Here is a tiny trained network, its code and every weight. The questions are about switching its units off for an input and a class, where a switched-off unit gives its printed mean instead of its output.

import numpy as np


def w(rows, s, z=0):
    codes = np.array(rows[::2]) - 128.0
    scale = np.full(codes.shape[1], s)
    scale[-1] = z or s
    return codes * scale


def f(y):
    return y / 2 * (1 + np.tanh(0.7978845608 * (y + 0.044715 * y**3)))


def log_softmax(a):
    a = a - a.max(-1, keepdims=True)
    return a - np.log(np.exp(a).sum(-1, keepdims=True))


def net(x, mask):
    res = np.array(x, float).reshape(1, 5) / 4 @ E
    y = f(res @ A[0][:, :-1].T + A[0][:, -1])
    res = res + np.where(mask, y, B[0][:, -1]) @ B[0][:, :-1]
    return log_softmax(res[-1] @ U[:, :-1].T + U[:, -1])


A, B = {}, {}
E = w([
[139,115,127,112,118,121,139,146,111,111,138],'x0',
[191,85,58,91,170,145,40,133,127,91,87],'x1',
[110,239,61,87,85,218,54,221,151,207,149],'x2',
[216,168,247,35,201,164,122,199,188,156,111],'x3',
[254,192,121,219,148,232,238,148,60,93,92],'x4',
],0.0078)
A[0] = w([
[204,85,3,87,205,162,16,114,128,75,42,186],'neuron 1',
[145,67,223,121,154,63,160,62,114,74,82,110],'neuron 2',
[153,149,218,111,234,129,131,192,168,109,117,43],'neuron 3',
[79,199,217,168,52,137,221,112,143,213,210,199],'neuron 4',
[39,54,168,27,123,30,20,101,211,180,190,3],'neuron 5',
[171,142,241,53,217,129,122,184,198,147,139,82],'neuron 6',
[110,56,162,157,223,89,173,42,110,75,69,42],'neuron 7',
],0.0054,0.0032)
B[0] = w([
[79,84,195,111,182,2,225,195,185,158,104,230],'neuron 1',
[85,232,84,55,137,164,61,195,139,166,98,199],'neuron 2',
[81,58,26,243,148,127,116,105,100,93,173,198],'neuron 3',
[79,100,143,101,175,30,174,194,169,156,80,207],'neuron 4',
[205,151,171,232,250,213,189,151,40,211,125,254],'neuron 5',
[51,114,14,187,98,61,124,75,113,71,228,240],'neuron 6',
[117,194,61,83,139,184,75,233,107,146,111,192],'neuron 7',
],0.0069,0.0085)
U = w([
[54,73,2,225,118,95,122,75,101,95,188,112],'0',
[226,147,190,205,193,206,191,131,63,160,107,101],'1',
[93,227,65,23,130,179,45,194,167,166,104,115],'2',
[111,118,160,121,134,111,135,131,138,119,129,251],'3',
[89,66,199,88,151,44,198,144,219,127,88,102],'4',
[150,109,204,75,67,117,123,47,159,117,139,156],'5',
[156,111,201,87,68,160,66,20,162,99,149,88],'6',
[171,82,207,141,77,191,91,46,157,100,126,87],'7',
],0.0087,0.011)

Each question gives the input, the list of numbers given to net, and the class t.
The units are the neurons (one row each of A and B). Each row of codes is followed by its name. A weight is (code - 128) times the scale printed after its matrix; where a second scale follows, it is the last column's (A, B and U).
mask holds one flag per neuron, in row order. A switched-off neuron (its flag False) gives its mean, the last column of its row in B, instead of its output. The means were averaged over made-up inputs and are rounded, as every weight is.
A unit's drop is (log p(t) with every unit on - log p(t) with that unit switched off) / (log p(t) with every unit on - log p(t) with every unit switched off).
The circuit of an input: a set's keep is (log p(t) with only the set's units on - log p(t) with every unit switched off) / (log p(t) with every unit on - log p(t) with every unit switched off). Starting from all 7 units, units are removed one at a time, each time the one whose removal leaves the highest keep (on an exact tie, the one counted first), for as long as the keep stays at least 0.8.
circuit, biggest first: the units of the circuit, biggest drop first
k most important neurons: the k neurons with the biggest drops, biggest first
drop of u: that unit's drop, to one decimal
input [3,-4,3,8,-8], class 0: circuit, biggest first : neuron 6
input [-1,3,2,-7,8], class 1: 3 most important neurons : neuron 6; neuron 3; neuron 4
input [-3,2,6,8,1], class 0: circuit, biggest first : neuron 6; neuron 3
input [-2,-5,-2,5,1], class 0: circuit, biggest first : neuron 6; neuron 3
input [-7,-5,2,-3,1], class 3: 3 most important neurons : neuron 1; neuron 6; neuron 3
input [6,7,4,-5,-7], class 1: circuit, biggest first : neuron 5; neuron 6
input [6,-2,-2,-5,4], class 3: circuit, biggest first : neuron 6; neuron 5
input [-3,-8,2,0,3], class 4: 2 most important neurons : neuron 4; neuron 5
input [5,8,-7,6,5], class 4: 2 most important neurons : neuron 1; neuron 5
input [-8,7,7,5,4], class 3: circuit, biggest first : neuron 1; neuron 2; neuron 6
input [-5,0,-8,4,1], class 2: circuit, biggest first : neuron 2; neuron 7
input [-1,3,-7,-2,1], class 2: circuit, biggest first : neuron 7; neuron 2
input [-7,5,-6,-4,4], class 3: 3 most important neurons : neuron 5; neuron 1; neuron 6
input [-6,6,-7,1,3], class 2: 3 most important neurons : neuron 7; neuron 2; neuron 5
input [-5,-7,-2,4,4], class 4: circuit, biggest first : neuron 4
input [8,-4,-8,5,3], class 2: 2 most important neurons : neuron 2; neuron 7
input [5,8,7,-7,-5], class 4: 2 most important neurons : neuron 1; neuron 6
input [-7,-3,1,-4,-3], class 3: 3 most important neurons : neuron 6; neuron 3; neuron 1
input [-3,-7,-1,-6,0], class 4: circuit, biggest first : neuron 4; neuron 6
input [1,7,4,-2,-4], class 4: circuit, biggest first : neuron 1
input [0,3,-7,3,0], class 2: 2 most important neurons : neuron 2; neuron 7
input [-7,7,6,-3,-6], class 3: 2 most important neurons : neuron 1; neuron 5
input [-6,-8,2,5,1], class 4: 2 most important neurons : neuron 4; neuron 5
input [-6,4,4,0,3], class 3: 2 most important neurons : neuron 5; neuron 2
input [-2,0,0,4,3], class 0: drop of neuron 1 : 0.1
